Below are the code and all the weights of a small trained network. Each question names an input and a class and asks about switching units off, where a switched-off unit gives its printed mean instead of its output.

import numpy as np


def w(rows, s, z=0):
    codes = np.array(rows[::2]) - 128.0
    scale = np.full(codes.shape[1], s)
    scale[-1] = z or s
    return codes * scale


def f(y):
    return np.maximum(y, 0)


def log_softmax(a):
    a = a - a.max(-1, keepdims=True)
    return a - np.log(np.exp(a).sum(-1, keepdims=True))


def net(x, mask):
    res = np.array(x, float).reshape(1, 2) / 4 @ E
    y = f(res @ A[0][:, :-1].T + A[0][:, -1])
    res = res + np.where(mask, y, B[0][:, -1]) @ B[0][:, :-1]
    return log_softmax(res[-1] @ U[:, :-1].T + U[:, -1])


A, B = {}, {}
E = w([
[202,132,111,239,102,149,79,149,180],'x0',
[116,91,253,190,23,49,147,135,32],'x1',
],0.014)
A[0] = w([
[105,159,131,117,132,108,107,97,114,108],'N1',
[129,131,207,170,77,98,105,122,78,159],'N2',
[127,148,117,247,125,144,69,151,173,228],'N3',
[147,110,145,137,161,129,89,92,106,79],'N4',
[95,133,241,182,75,115,144,158,56,151],'N5',
[80,148,128,42,167,140,106,143,137,254],'N6',
[124,144,48,153,182,147,110,121,202,189],'N7',
],0.014,0.004)
B[0] = w([
[94,141,171,166,152,124,134,144,144,139],'N1',
[147,59,152,97,70,179,35,75,129,228],'N2',
[207,131,83,225,161,122,214,85,97,212],'N3',
[92,100,118,128,161,143,82,179,151,130],'N4',
[186,87,134,135,90,38,34,5,106,253],'N5',
[91,136,54,56,213,118,144,112,74,192],'N6',
[173,148,51,123,80,161,108,192,194,222],'N7',
],0.017,0.027)
U = w([
[136,190,26,50,156,200,52,187,204,163],'0',
[19,157,129,41,186,128,144,103,65,214],'1',
[144,120,166,119,112,115,124,239,232,24],'2',
[77,135,195,141,116,207,110,142,149,2],'3',
[57,159,146,177,67,156,89,196,155,10],'4',
[133,97,158,141,97,121,1,11,118,194],'5',
[200,158,107,249,120,165,186,166,192,188],'6',
],0.0089,0.0028)

Each question gives the input, the list of numbers given to net, and the class t.
The units are the neurons (one row each of A and B). Each row of codes is followed by its name. A weight is (code - 128) times the scale printed after its matrix; where a second scale follows, it is the last column's (A, B and U).
mask holds one flag per neuron, in row order. A switched-off neuron (its flag False) gives its mean, the last column of its row in B, instead of its output. The means were averaged over made-up inputs and are rounded, as every weight is.
A unit's drop is (log p(t) with every unit on - log p(t) with that unit switched off) / (log p(t) with every unit on - log p(t) with every unit switched off).
The circuit of an input: a set's keep is (log p(t) with only the set's units on - log p(t) with every unit switched off) / (log p(t) with every unit on - log p(t) with every unit switched off). Starting from all 7 units, units are removed one at a time, each time the one whose removal leaves the highest keep (on an exact tie, the one counted first), for as long as the keep stays at least 0.8.
units of the circuit, in order: the units of the circuit, biggest drop first
top k neurons: the k neurons with the biggest drops, biggest first
drop of u: that unit's drop, to one decimal
input [8,-8], class 6: units of the circuit, in order -> N3
input [-6,1], class 1: units of the circuit, in order -> N2, N5, N6
input [-4,-1], class 1: units of the circuit, in order -> N7, N5
input [8,2], class 6: top 2 neurons -> N3, N5
input [5,-7], class 6: top 2 neurons -> N3, N2
input [-7,-8], class 0: drop of N7 -> 0.2
input [8,-5], class 6: drop of N3 -> 0.2
input [-1,-2], class 0: drop of N5 -> 0.3
input [4,-8], class 0: drop of N7 -> 0.5
input [-2,0], class 1: top 3 neurons -> N5, N7, N2
